Each row has a name. Each question is about the rows just above it.

lef: [-2.16 -5.74  1.84  4.66  6.30  1.10 -4.02  1.73 -4.53  0.36]
Monun: [ 0.17  4.96 -3.13 -3.36 -5.56 -2.72  5.67 -0.31  4.81 -3.66]
tov: [ 5.82  3.48 -0.93 -6.59 -4.46 -0.31  5.48 -0.53  4.27 -1.46]
gozof: [-8.10 -1.29 -3.35  7.00  1.55 -3.31 -1.25  0.34 -1.34 -3.26]
Guz: [-7.26 -2.77 -1.79  7.36  3.69 -1.75 -3.06  1.48 -2.30 -1.96]
lozug: [-1.09  4.94 -3.48 -2.55 -5.88 -3.32  5.75 -0.36  4.68 -3.96]
piz: [ 7.52  2.22 -0.04 -7.40 -3.44  0.77  5.17 -0.07  3.54 -0.50]
bopam: [ 3.63 -5.45  4.52  0.35  6.19  3.74 -3.17  1.16 -3.76  3.17]
Tulug: [ 8.21 -1.03  3.39 -6.20  0.98  3.47  2.19  1.17 -0.11  2.84]
Among the named rows, does one hold [-4.46 -0.30  5.48 -0.53] next to each other, in this order? | no
The next entry after [-3.31 -1.25  0.34 -1.34]: | [-3.26]
lozug in full: | [-1.09  4.94 -3.48 -2.55 -5.88 -3.32  5.75 -0.36  4.68 -3.96]
Among the named rows, does one hold [ 4.96 -3.13] next to each other, in this order? | yes

bem: [-3.79  3.30 -1.86 -9.31 -1.30]
tabi: [ 1.29  2.64 -4.48  1.23 -0.39]
Vili: [-3.95  4.58  1.42 -4.01 -2.18]
rek: [ 2.77  6.45  1.05  1.01 -0.83]
Mibi: [ 0.27 -0.34  5.00 -4.17  3.30]
Tuk: [ 3.38  1.51  5.91 -0.71 -2.16]
Fivef: [ 2.64  4.15  6.30 -0.38  2.32]
reze: [ 7.24 -1.22 -1.27 -1.13 -0.26]
Tuk in full: | [ 3.38  1.51  5.91 -0.71 -2.16]
Fivef in full: | [ 2.64  4.15  6.30 -0.38  2.32]
Mibi in full: | [ 0.27 -0.34  5.00 -4.17  3.30]

leral: [-0.36  0.62 -1.20 -0.95 -0.19 -1.06  0.85  7.72  0.50  1.58  2.37  0.47
 -1.43 -0.10  0.28  1.03 -0.28 -0.52  1.21 -1.51 -1.08  1.11 -0.04  0.72
 -2.00 -0.52  0.44 -0.16  0.14]
Ran: [-1.22 -0.18 -1.20 -0.95 -0.19 -1.06  0.85  7.72  0.50  1.58  2.37  0.47
 -1.43 -0.10  0.28 -0.76 -0.10  0.46 -0.40 -0.71 -0.64 -0.12  0.65 -0.34
  0.62 -0.68 -3.07 -0.05 -0.53]
loz: [-1.22 -0.18 -1.20 -0.95 -0.19 -1.06  0.85  7.72  0.50  1.58  2.37  0.47
 -1.43 -0.10  0.28  1.03 -0.28 -0.52  1.21 -1.51 -1.08  1.11 -0.04  0.72
 -2.00 -0.52  0.44  0.48 -0.47]
kuga: [-0.46 -0.91 -0.12  0.37  1.24 -1.27  0.31 -0.01 -0.61  0.39  0.70 -0.14
 -0.72 -0.48 -0.40 -0.06  1.32 -1.02  0.12 -0.13 -0.03  0.28 -0.92 -0.37
 -1.15  0.38 -1.02 -0.55  0.20]
leral in full: | [-0.36  0.62 -1.20 -0.95 -0.19 -1.06  0.85  7.72  0.50  1.58  2.37  0.47
 -1.43 -0.10  0.28  1.03 -0.28 -0.52  1.21 -1.51 -1.08  1.11 -0.04  0.72
 -2.00 -0.52  0.44 -0.16  0.14]
Ran in full: | [-1.22 -0.18 -1.20 -0.95 -0.19 -1.06  0.85  7.72  0.50  1.58  2.37  0.47
 -1.43 -0.10  0.28 -0.76 -0.10  0.46 -0.40 -0.71 -0.64 -0.12  0.65 -0.34
  0.62 -0.68 -3.07 -0.05 -0.53]
What is the next entry after [-0.34  0.62]? | [-0.68]
Whose row is [-1.22 -0.18 -1.20 -0.95 -0.19 -1.06  0.85  7.72  0.50  1.58  2.37  0.47
 -1.43 -0.10  0.28  1.03 -0.28 -0.52  1.21 -1.51 -1.08  1.11 -0.04  0.72
 -2.00 -0.52  0.44  0.48 -0.47]? | loz

Pufak: [-2.94  0.48 -2.06 -4.32  1.32  0.19  1.13]
nam: [-0.81 -4.20 -3.94  6.05 -1.50 -0.54  6.05]
Fomor: [-7.06  3.02  3.77  2.51  5.26 -0.03  3.10]
Pez: [-6.44 -1.33 -2.55  5.61  2.07  2.14 -0.96]
dero: [-2.78  0.48 -2.06 -4.32  1.32  0.19  1.13]
Bosak: [-0.81 -2.73 -3.94  6.05 -1.50 -0.54  6.05]
Among the named rows, does one hold [-1.50  6.05 -3.94] next to each other, in this order? | no
Is [-1.50 -0.53] printed in one of the named rows, side by side and in this order? | no
dero in full: | [-2.78  0.48 -2.06 -4.32  1.32  0.19  1.13]

Pumi: [-2.12 -2.63 -3.29 -0.78 -1.92  2.47  2.30 -1.62 -0.93  3.01  1.36  0.65
  6.55 -2.17 -7.03 -2.36 -1.60  4.84 -4.06]
deg: [-2.20 -0.86 -3.61 -2.32 -2.18  0.51  2.29  3.75  1.59 -0.35  0.31  0.02
  8.30 -3.68 -2.29 -6.62 -1.56  2.96 -0.92]
riza: [-1.62 -3.47 -2.36  0.04 -1.47  1.96  2.23 -0.31 -1.05  1.99  1.28  0.00
  6.78 -1.93 -5.40 -1.60 -2.36  4.37 -3.33]
Les: [-2.32 -3.61 -2.20 -0.86 -2.18  0.51  3.75  2.29  0.43  0.71  0.66  0.16
  7.34 -2.11 -3.25 -4.72 -1.11  2.96 -1.68]
What is the next entry after [-2.36 -1.60]? | [4.84]
Give the next entry after [-2.32 -3.61 -2.20 -0.86 -2.18  0.51  3.75  2.29]. | [0.43]
Does one of the named rows hold [ 2.23  1.96 -1.47  0.04 -2.36] side by side, in this order? | no
Give the next entry after [ 0.16  7.34 -2.11 -3.25]. | [-4.72]

gom: [ 1.89  0.34 -3.22  3.26  1.26 -1.61  2.27  1.00  2.75 -1.16]
rifa: [ 1.89  0.34 -3.12  3.26  1.26 -1.61  2.27  1.02  2.75 -0.60]
tubos: [ 1.78  0.80 -2.90  3.69  2.42 -1.12  2.27  0.83  1.64 -0.60]
Dizi: [ 3.69  0.83  2.27  2.42  1.78 -2.90 -1.12  0.80 -1.69  6.68]
gakir: [ 0.97 -0.13 -2.58 -0.22 -1.06  4.30  0.73  0.77 -1.32  5.56]
lege: [ 2.12  0.18 -3.33  3.26  0.10 -1.61  2.27  1.08  3.12 -1.16]
Duza: [ 0.86  2.36 -2.05  6.74  8.80 -1.12  2.95  0.81 -0.95  2.20]
taf: [ 1.20  0.34 -2.79  0.65  0.68  4.30  1.07  0.79 -1.69  5.00]
What is the next entry after [ 6.74  8.80 -1.12  2.95  0.81]? | [-0.95]
Give the next entry after [ 1.78  0.80 -2.90  3.69  2.42 -1.12  2.27  0.83]. | [1.64]
Duza in full: | [ 0.86  2.36 -2.05  6.74  8.80 -1.12  2.95  0.81 -0.95  2.20]
gakir in full: | [ 0.97 -0.13 -2.58 -0.22 -1.06  4.30  0.73  0.77 -1.32  5.56]

lopa: [ 8.43 -2.64  1.74  6.39]
Luz: [ 3.16  4.24 -9.00 -3.54]
riso: [-1.74 -4.48  8.88  4.41]
Fefu: [-6.59  3.68 -4.33 -6.80]
The next entry after [ 4.24 -9.00]: | [-3.54]
riso in full: | [-1.74 -4.48  8.88  4.41]
Among the named rows, does one hold [ 1.74 -2.64] next to each other, in this order? | no
Does one of the named rows hold [-9.00  4.24] side by side, in this order? | no

piged: [-0.03 -0.19  2.02 -4.72 -0.23 -2.21 -1.26 -4.27 -1.06 -2.54  0.63  3.14
 -1.73 -2.10  1.12  0.10 -0.15 -1.62 -0.82 -1.26  1.03  0.39  1.39 -0.46
 -1.84  1.91 -0.74 -1.33  1.32  2.75  1.32 -0.72 -0.74  0.98  1.17 -5.01
 -0.05  1.05 -0.67 -0.32 -0.40 -2.68  0.06 -1.29  0.90 -1.38  0.36 -0.44
 -3.06  1.44 -0.13  0.17 -0.50  0.20  0.25  1.27 -0.22 -2.56 -1.62 -0.64
  0.92 -0.34  1.06]
Nem: [-0.71  3.45 -2.65 -2.71 -6.41 -3.06  4.08 -1.71  1.21 -2.04 -4.01  1.12
  2.80 -1.27  4.28 -4.50  5.91  2.13 -2.40  2.74  8.40 -1.53 -2.67 -2.04
 -1.76  3.12 -1.10  2.96  0.99  3.77  3.77  0.08 -1.09  0.55  0.77  1.28
 -2.10  2.59 -1.92 -0.69 -3.41 -1.78  3.59  2.48  1.57 -3.39  8.17 -2.56
 -0.22 -5.89  1.77  1.87  5.98 -0.54 -2.30 -4.62  3.24  0.24  0.96 -1.73
  1.48  4.72 -0.10]
Seriv: [-0.29  1.29  1.22 -1.93 -1.85 -0.92  0.31  1.08 -2.19 -0.62 -2.32 -1.33
 -0.54  1.17  1.10 -0.21  5.01  2.22 -3.06 -0.11  0.44 -4.34 -1.20  1.60
 -0.43  0.48 -0.04 -0.48  2.71 -0.30  0.42 -1.08  0.95  1.47  2.24 -2.62
  2.48 -0.51 -1.75 -1.03  1.31 -1.94  2.32  1.94 -0.97  0.21  0.08 -0.16
  0.33 -0.05  0.28  0.88 -0.12 -1.89  0.36  0.08  0.41 -1.05  0.05  1.12
 -0.79 -0.63  2.24]
ruge: [-2.40 -0.39 -0.54 -3.72 -1.27 -1.24 -0.29 -6.61 -3.84 -3.64 -0.59  1.00
  1.74 -0.04  1.02  1.61  3.13  2.53  4.18  3.07 -0.24 -0.69 -0.79  6.78
  1.15  2.68  1.98  2.09 -0.12  1.38 -0.04  0.62 -1.88  0.44 -1.67 -1.37
  1.69 -0.05 -1.45 -0.60  1.68  2.76  2.36 -1.13 -1.26 -1.16  3.44  0.17
 -2.86 -2.42 -2.27  2.62 -0.25 -0.02  0.94  0.00 -1.04  2.44 -2.81  1.18
 -2.07  3.32 -0.14]
Nem in full: | [-0.71  3.45 -2.65 -2.71 -6.41 -3.06  4.08 -1.71  1.21 -2.04 -4.01  1.12
  2.80 -1.27  4.28 -4.50  5.91  2.13 -2.40  2.74  8.40 -1.53 -2.67 -2.04
 -1.76  3.12 -1.10  2.96  0.99  3.77  3.77  0.08 -1.09  0.55  0.77  1.28
 -2.10  2.59 -1.92 -0.69 -3.41 -1.78  3.59  2.48  1.57 -3.39  8.17 -2.56
 -0.22 -5.89  1.77  1.87  5.98 -0.54 -2.30 -4.62  3.24  0.24  0.96 -1.73
  1.48  4.72 -0.10]
ruge in full: | [-2.40 -0.39 -0.54 -3.72 -1.27 -1.24 -0.29 -6.61 -3.84 -3.64 -0.59  1.00
  1.74 -0.04  1.02  1.61  3.13  2.53  4.18  3.07 -0.24 -0.69 -0.79  6.78
  1.15  2.68  1.98  2.09 -0.12  1.38 -0.04  0.62 -1.88  0.44 -1.67 -1.37
  1.69 -0.05 -1.45 -0.60  1.68  2.76  2.36 -1.13 -1.26 -1.16  3.44  0.17
 -2.86 -2.42 -2.27  2.62 -0.25 -0.02  0.94  0.00 -1.04  2.44 -2.81  1.18
 -2.07  3.32 -0.14]
piged in full: | [-0.03 -0.19  2.02 -4.72 -0.23 -2.21 -1.26 -4.27 -1.06 -2.54  0.63  3.14
 -1.73 -2.10  1.12  0.10 -0.15 -1.62 -0.82 -1.26  1.03  0.39  1.39 -0.46
 -1.84  1.91 -0.74 -1.33  1.32  2.75  1.32 -0.72 -0.74  0.98  1.17 -5.01
 -0.05  1.05 -0.67 -0.32 -0.40 -2.68  0.06 -1.29  0.90 -1.38  0.36 -0.44
 -3.06  1.44 -0.13  0.17 -0.50  0.20  0.25  1.27 -0.22 -2.56 -1.62 -0.64
  0.92 -0.34  1.06]

nodos: [ 2.88 -1.68  1.14  4.07  5.43 -1.68  3.92  0.08  4.93]
Kal: [-2.93 -4.15  0.04  0.54 -0.55 -2.94 -2.91 -2.00  2.05]
muzi: [ 2.13 -1.98  1.69 -3.06  7.69 -0.75  1.48 -1.60  3.12]
Fuda: [-8.72  1.69 -0.75 -3.06  7.69 -1.98 -1.19 -0.97 -1.05]
Vurod: [-0.75  1.69 -8.72  7.69 -3.06 -0.75  1.48 -1.60  3.12]
Give the next entry after [ 1.69 -8.72  7.69 -3.06 -0.75]. | [1.48]
muzi in full: | [ 2.13 -1.98  1.69 -3.06  7.69 -0.75  1.48 -1.60  3.12]
Give the next entry after [-8.72  1.69 -0.75 -3.06  7.69]. | [-1.98]
The next entry after [ 4.07  5.43 -1.68]: | [3.92]
Is [ 7.70 -3.06 -0.75  1.48] printed in one of the named rows, side by side and in this order? | no
Does one of the named rows hold [-0.75  1.48] side by side, in this order? | yes

zubi: [-4.75 -4.67 -4.73  1.36  1.12  1.27  0.93  1.30  1.34 -4.72  1.37  6.63
 -3.88  1.25 -4.24 -4.67]
gepuv: [ 2.16 -4.30 -4.57 -1.98 -4.66  1.27  0.93  1.30  1.34 -4.72  1.37  6.63
 -3.88  1.25 -4.24 -4.67]
bim: [ 1.74 -4.23 -4.78 -4.67 -4.73  1.36  1.12  1.39  1.42 -4.79  1.45  6.97
 -4.04  1.32 -4.46 -4.58]
bona: [ 0.79  2.25  1.88  1.59  1.59  2.05  1.71  2.05  1.79  1.85  1.96 -5.45
  1.33  1.82  1.60  2.49]
gon: [ 1.13  0.44 -0.07 -0.19 -0.18  1.86  1.47  1.86  1.73 -0.02  1.84 -1.51
 -0.28  1.69 -0.24  0.50]
bim in full: | [ 1.74 -4.23 -4.78 -4.67 -4.73  1.36  1.12  1.39  1.42 -4.79  1.45  6.97
 -4.04  1.32 -4.46 -4.58]
The next entry after [-4.78 -4.67 -4.73  1.36  1.12]: | [1.39]
Does one of the named rows hold [ 1.35 -4.72] side by side, in this order? | no
Among the named rows, does one hold [1.85 1.79 2.05 1.71 2.05] next to each other, in this order? | no
gon in full: | [ 1.13  0.44 -0.07 -0.19 -0.18  1.86  1.47  1.86  1.73 -0.02  1.84 -1.51
 -0.28  1.69 -0.24  0.50]

lat: [ 6.02  4.20 -1.43  5.27  2.93 -0.81 -2.05  0.81 -3.89  2.70]
vudiv: [ 0.21  0.62 -6.65  0.48  2.02 -3.21 -0.06 -3.35  3.79 -0.07]
lebar: [ 7.89 -2.67  5.27 -1.43  2.93  1.31 -3.81 -0.97 -1.45  2.39]
lupa: [ 0.21  0.62 -6.65  0.48  2.02 -3.21  3.45  2.64 -0.53 -3.11]
Kolab: [ 3.13  1.08  2.12  2.61 -5.03  3.38  0.68 -2.99  2.95  1.13]
lipo: [ 3.72  5.08 -1.29 -1.06 -6.96  1.80  0.13 -0.67  0.47  1.73]
lipo in full: | [ 3.72  5.08 -1.29 -1.06 -6.96  1.80  0.13 -0.67  0.47  1.73]
The next entry after [ 5.27 -1.43  2.93]: | [1.31]
Is [ 2.02  0.48 -6.65  0.62] printed in one of the named rows, side by side and in this order? | no
Whose row is [ 0.21  0.62 -6.65  0.48  2.02 -3.21 -0.06 -3.35  3.79 -0.07]? | vudiv
Is [-6.64  0.48] printed in one of the named rows, side by side and in this order? | no
What is the next entry after [-2.05  0.81]? | [-3.89]

vomam: [ 0.70 -0.27  0.32  1.51 -0.15  0.94  1.89 -0.25  1.58 -0.10 -1.16 -4.11
 -0.53  0.59  1.03  0.42  1.87  1.48  1.16  1.56  1.66  1.38  1.70  0.81
 -0.24  0.83  4.94 -0.91  1.62]
Nof: [ 0.70 -0.27  0.32  1.51 -0.15  0.94  1.89 -0.25  1.58 -0.10 -1.16 -4.11
 -0.53  0.59  1.03  0.42  1.87  1.48  1.16  1.56  1.66  1.38  1.70  0.81
 -0.24  0.83 -3.94 -0.91  1.62]
zote: [ 1.68  1.38  1.70  0.81 -0.15  0.94  1.89 -0.25  1.58 -0.10 -1.16  0.43
 -0.53  0.59  1.03  0.42  1.87  1.48  1.16  1.56  1.66  1.38  1.70  0.81
 -0.24  0.83  0.59 -0.91  1.62]
[ 0.70 -0.27  0.32  1.51 -0.15  0.94  1.89 -0.25  1.58 -0.10 -1.16 -4.11
 -0.53  0.59  1.03  0.42  1.87  1.48  1.16  1.56  1.66  1.38  1.70  0.81
 -0.24  0.83 -3.94 -0.91  1.62] is in which row? | Nof
Give the next entry after [ 0.83  0.59 -0.91]. | [1.62]

Deta: [ 6.42 -0.98  1.92  0.33  2.09 -5.36 -3.73  3.99]
mim: [ 4.44 -1.91 -2.23  1.55  1.47 -2.18 -2.22  3.09]
toku: [ 2.55  1.27 -1.41  2.56  2.66  2.33 -1.28  2.75]
gunil: [ 4.08 -0.44  1.32 -2.55  1.75 -2.99 -2.12  1.25]
mis: [-0.28 -1.91 -2.23 -0.08 -1.88  2.00 -1.19 -1.09]
Vume: [-0.10 -0.57  0.45  0.55  0.79 -0.81 -2.18  1.89]
tuton: [-4.43  0.57 -3.67  2.25  0.17  8.08  0.92 -3.32]
Gadu: [-1.96  1.46 -1.24 -0.94  0.94  4.15  0.20 -0.29]
patev: [-5.91  0.55 -1.89 -1.49 -1.60  6.76  0.67 -3.62]
Gadu in full: | [-1.96  1.46 -1.24 -0.94  0.94  4.15  0.20 -0.29]
Whose row is [-0.28 -1.91 -2.23 -0.08 -1.88  2.00 -1.19 -1.09]? | mis
Give the next entry after [ 1.27 -1.41  2.56]. | [2.66]
Vume in full: | [-0.10 -0.57  0.45  0.55  0.79 -0.81 -2.18  1.89]

kodi: [ 4.74  3.73 -0.86  2.45 -4.77  2.23  1.67  3.15 -4.62  0.99  2.26 -0.88
  2.46  4.56 -1.69  1.02  4.86 -0.79 -0.01  8.61  0.93 -1.01  2.73  1.48
  0.15]
kidi: [ 3.41 -1.16 -1.26  4.93  2.93  2.23  1.67  3.15 -4.62  0.99  2.26 -0.88
  2.46  3.41 -1.26 -6.59  2.67 -3.33  2.95 -1.16  4.93 -0.97  2.73  1.48
  0.15]
giru: [-1.59  1.71  2.67  0.88 -5.20  2.07  0.80  1.53 -4.53 -0.16  3.69 -0.08
  1.68 -6.59 -3.33  2.67  3.41 -1.16 -1.26  4.93  2.95 -0.97  6.30  1.62
  0.00]
The next entry after [-6.59 -3.33  2.67  3.41 -1.16 -1.26  4.93  2.95 -0.97]: | [6.30]
The next entry after [ 3.41 -1.16 -1.26  4.93  2.95]: | [-0.97]
Does one of the named rows hold [-3.33  2.95] side by side, in this order? | yes
Is [ 0.99  2.27 -0.88  2.46  3.41] printed in one of the named rows, side by side and in this order? | no
giru in full: | [-1.59  1.71  2.67  0.88 -5.20  2.07  0.80  1.53 -4.53 -0.16  3.69 -0.08
  1.68 -6.59 -3.33  2.67  3.41 -1.16 -1.26  4.93  2.95 -0.97  6.30  1.62
  0.00]
What is the next entry after [-0.79 -0.01  8.61  0.93 -1.01  2.73]? | [1.48]

